Here is a tiny trained network, its code and every weight. The questions are about switching its units off for an input and a class, where a switched-off unit gives its printed mean instead of its output.

import numpy as np


def w(rows, s, z=0):
    codes = np.array(rows[::2]) - 128.0
    scale = np.full(codes.shape[1], s)
    scale[-1] = z or s
    return codes * scale


def norm(h):
    return h / np.sqrt((h * h).mean(-1, keepdims=True) + 1e-5)


def f(y):
    return y / 2 * (1 + np.tanh(0.7978845608 * (y + 0.044715 * y**3)))


def log_softmax(a):
    a = a - a.max(-1, keepdims=True)
    return a - np.log(np.exp(a).sum(-1, keepdims=True))


def net(x, mask):
    res = np.array(x, float).reshape(1, 2) / 4 @ E
    u = 0
    for l in range(2):
        y = f(norm(res) @ A[l][:, :-1].T + A[l][:, -1])
        res = res + np.where(mask[u : u + 10], y, B[l][:, -1]) @ B[l][:, :-1]
        u += 10
    return log_softmax(norm(res)[-1] @ U[:, :-1].T + U[:, -1])


A, B = {}, {}
E = w([
[94,246,37,127,49,180,208,72],'x0',
[135,182,180,146,82,112,219,92],'x1',
],0.011)
A[0] = w([
[189,130,203,71,227,98,170,123,63],'L0N0',
[35,169,127,120,37,100,130,157,84],'L0N1',
[91,160,3,159,138,202,102,106,121],'L0N2',
[102,14,183,99,107,106,90,138,250],'L0N3',
[112,195,61,157,5,198,159,34,77],'L0N4',
[112,227,132,176,93,84,198,36,142],'L0N5',
[137,198,108,95,108,198,178,73,114],'L0N6',
[192,101,40,157,209,129,41,196,78],'L0N7',
[77,210,105,123,13,152,154,126,120],'L0N8',
[114,133,143,164,59,59,171,76,131],'L0N9',
],0.0075,0.0017)
B[0] = w([
[57,127,107,141,123,65,164,106,168],'L0N0',
[140,126,50,108,73,112,123,30,158],'L0N1',
[104,102,173,196,141,17,141,38,202],'L0N2',
[126,205,164,136,181,176,159,116,202],'L0N3',
[192,168,206,95,62,227,118,131,252],'L0N4',
[205,106,89,76,136,125,108,154,224],'L0N5',
[169,160,82,2,83,201,85,125,203],'L0N6',
[132,65,97,86,158,195,116,227,204],'L0N7',
[147,142,92,66,109,214,109,153,220],'L0N8',
[176,110,109,136,149,101,101,243,169],'L0N9',
],0.0077,0.011)
A[1] = w([
[48,55,130,123,159,101,120,79,77],'L1N0',
[117,77,117,125,159,146,110,150,167],'L1N1',
[79,164,125,100,52,163,128,117,176],'L1N2',
[132,80,118,151,148,76,97,117,202],'L1N3',
[142,139,105,118,108,164,136,106,170],'L1N4',
[140,146,102,118,57,182,172,76,153],'L1N5',
[125,125,86,100,97,186,108,143,253],'L1N6',
[137,180,99,105,67,171,130,101,105],'L1N7',
[80,115,142,250,136,86,105,127,140],'L1N8',
[128,132,138,136,83,149,143,135,69],'L1N9',
],0.013,0.0029)
B[1] = w([
[120,126,31,159,46,37,75,137,161],'L1N0',
[161,166,108,65,59,238,185,93,191],'L1N1',
[162,98,181,47,52,112,99,131,209],'L1N2',
[104,177,71,151,82,147,175,79,161],'L1N3',
[92,160,200,172,70,89,32,71,192],'L1N4',
[132,169,246,96,161,126,70,98,246],'L1N5',
[105,139,221,191,138,41,74,104,253],'L1N6',
[100,243,211,92,124,95,53,73,247],'L1N7',
[44,128,178,232,128,74,103,1,160],'L1N8',
[125,127,106,77,106,122,74,111,142],'L1N9',
],0.0089,0.011)
U = w([
[25,114,243,253,193,15,211,79,151],'0',
[146,203,255,61,50,94,9,100,179],'1',
[114,119,101,118,156,49,126,124,37],'2',
[72,154,112,149,108,67,140,190,3],'3',
[221,132,132,110,104,10,228,224,97],'4',
[25,94,4,158,21,119,76,50,93],'5',
[115,80,142,52,173,243,125,204,202],'6',
],0.012,0.0072)

Each question gives the input, the list of numbers given to net, and the class t.
The units are the neurons (one row each of A and B). Each row of codes is followed by its name. A weight is (code - 128) times the scale printed after its matrix; where a second scale follows, it is the last column's (A, B and U).
mask holds one flag per neuron, layer by layer. A switched-off neuron (its flag False) gives its mean, the last column of its row in B, instead of its output. The means were averaged over made-up inputs and are rounded, as every weight is.
A unit's drop is (log p(t) with every unit on - log p(t) with that unit switched off) / (log p(t) with every unit on - log p(t) with every unit switched off).
most important unit: the unit with the biggest drop
top k neurons: the k neurons with the biggest drops, biggest first
k most important neurons of layer l: the k neurons of layer l with the biggest drops, biggest first
drop of u: that unit's drop, to one decimal
input [4,-8], class 5: top 3 neurons	[L0N2, L0N6, L0N4]
input [0,-7], class 6: most important unit	L0N7
input [-4,8], class 0: 3 most important neurons of layer 0	[L0N6, L0N4, L0N8]
input [-3,7], class 0: top 3 neurons	[L0N6, L0N8, L0N4]
input [1,-6], class 5: top 2 neurons	[L0N4, L0N2]
input [-7,2], class 0: top 4 neurons	[L0N6, L0N8, L0N4, L0N5]
input [-4,1], class 0: top 2 neurons	[L0N6, L0N8]
input [-5,1], class 0: top 3 neurons	[L0N6, L0N8, L0N5]
input [2,-8], class 5: top 2 neurons	[L0N2, L0N4]
input [-2,5], class 4: top 2 neurons	[L0N2, L0N5]
input [3,-6], class 5: 2 most important neurons of layer 0	[L0N2, L0N6]
input [2,-5], class 5: drop of L0N2	0.2
input [2,-7], class 5: drop of L0N2	0.1
input [-5,-2], class 6: drop of L1N9	0.0
input [-8,-2], class 6: most important unit	L0N2
